Here is a tiny trained network, its code and every weight. The questions are about switching its units off for an input and a class, where a switched-off unit gives its printed mean instead of its output.

import numpy as np


def w(rows, s, z=0):
    codes = np.array(rows[::2]) - 128.0
    scale = np.full(codes.shape[1], s)
    scale[-1] = z or s
    return codes * scale


def f(y):
    return np.maximum(y, 0)


def log_softmax(a):
    a = a - a.max(-1, keepdims=True)
    return a - np.log(np.exp(a).sum(-1, keepdims=True))


def net(x, mask):
    res = np.array(x, float).reshape(1, 4) / 4 @ E
    y = f(res @ A[0][:, :-1].T + A[0][:, -1])
    res = res + np.where(mask, y, B[0][:, -1]) @ B[0][:, :-1]
    return log_softmax(res[-1] @ U[:, :-1].T + U[:, -1])


A, B = {}, {}
E = w([
[198,192,182,11,127],'x0',
[88,165,215,119,139],'x1',
[47,66,187,54,81],'x2',
[168,44,245,176,88],'x3',
],0.012)
A[0] = w([
[220,114,132,173,97,105],'neuron 1',
[55,112,106,147,140,205],'neuron 2',
[28,180,108,59,156,254],'neuron 3',
[115,118,169,239,123,96],'neuron 4',
[145,72,88,156,64,138],'neuron 5',
[127,187,65,198,166,160],'neuron 6',
[170,103,127,253,138,227],'neuron 7',
],0.016,0.0059)
B[0] = w([
[90,111,134,133,228,195],'neuron 1',
[39,94,95,120,65,195],'neuron 2',
[60,190,81,56,109,250],'neuron 3',
[99,115,213,186,136,200],'neuron 4',
[164,16,119,98,129,191],'neuron 5',
[144,194,67,168,91,217],'neuron 6',
[144,152,177,254,50,238],'neuron 7',
],0.019,0.018)
U = w([
[52,119,76,125,112,123],'0',
[120,107,171,171,102,134],'1',
[144,37,104,134,81,147],'2',
[99,132,137,125,244,141],'3',
[172,156,87,172,92,118],'4',
[164,145,41,52,167,167],'5',
[134,105,88,128,130,4],'6',
[131,146,216,4,61,182],'7',
],0.013,0.0042)

Each question gives the input, the list of numbers given to net, and the class t.
The units are the neurons (one row each of A and B). Each row of codes is followed by its name. A weight is (code - 128) times the scale printed after its matrix; where a second scale follows, it is the last column's (A, B and U).
mask holds one flag per neuron, in row order. A switched-off neuron (its flag False) gives its mean, the last column of its row in B, instead of its output. The means were averaged over made-up inputs and are rounded, as every weight is.
A unit's drop is (log p(t) with every unit on - log p(t) with that unit switched off) / (log p(t) with every unit on - log p(t) with every unit switched off).
The circuit of an input: a set's keep is (log p(t) with only the set's units on - log p(t) with every unit switched off) / (log p(t) with every unit on - log p(t) with every unit switched off). Starting from all 7 units, units are removed one at a time, each time the one whose removal leaves the highest keep (on an exact tie, the one counted first), for as long as the keep stays at least 0.8.
circuit, biggest first: the units of the circuit, biggest drop first
k most important neurons: the k neurons with the biggest drops, biggest first
drop of u: that unit's drop, to one decimal
input [4,1,-2,-7], class 5: circuit, biggest first	[neuron 7]
input [4,-3,-7,5], class 1: circuit, biggest first	[neuron 7; neuron 1]
input [-1,8,7,4], class 7: circuit, biggest first	[neuron 7; neuron 6]
input [2,-4,1,2], class 2: circuit, biggest first	[neuron 3; neuron 7]
input [2,6,3,-2], class 7: circuit, biggest first	[neuron 6; neuron 1]
input [-7,2,5,3], class 1: 2 most important neurons	[neuron 4; neuron 7]
input [1,-3,6,8], class 2: 2 most important neurons	[neuron 5; neuron 7]
input [5,-8,1,3], class 3: 3 most important neurons	[neuron 1; neuron 7; neuron 3]
input [3,-1,4,-3], class 7: circuit, biggest first	[neuron 6; neuron 1]
input [3,4,-6,-7], class 5: 2 most important neurons	[neuron 7; neuron 3]
input [6,1,-8,5], class 3: 2 most important neurons	[neuron 1; neuron 2]
input [-2,-8,-2,0], class 4: 2 most important neurons	[neuron 6; neuron 7]
input [5,8,-2,4], class 7: 2 most important neurons	[neuron 7; neuron 1]
input [-5,8,-3,1], class 1: most important neuron	[neuron 4]
input [8,-6,4,-2], class 7: 3 most important neurons	[neuron 6; neuron 1; neuron 5]
input [-6,-4,0,-1], class 1: 3 most important neurons	[neuron 7; neuron 4; neuron 3]
input [5,7,-7,5], class 3: 3 most important neurons	[neuron 1; neuron 2; neuron 6]
input [6,-8,7,-6], class 5: 2 most important neurons	[neuron 7; neuron 4]
input [-1,-8,-7,7], class 1: drop of neuron 7	2.4
input [8,5,-4,7], class 3: circuit, biggest first	[neuron 1]
input [1,-3,2,4], class 2: drop of neuron 5	0.2
input [3,-3,-4,-7], class 5: drop of neuron 7	0.9
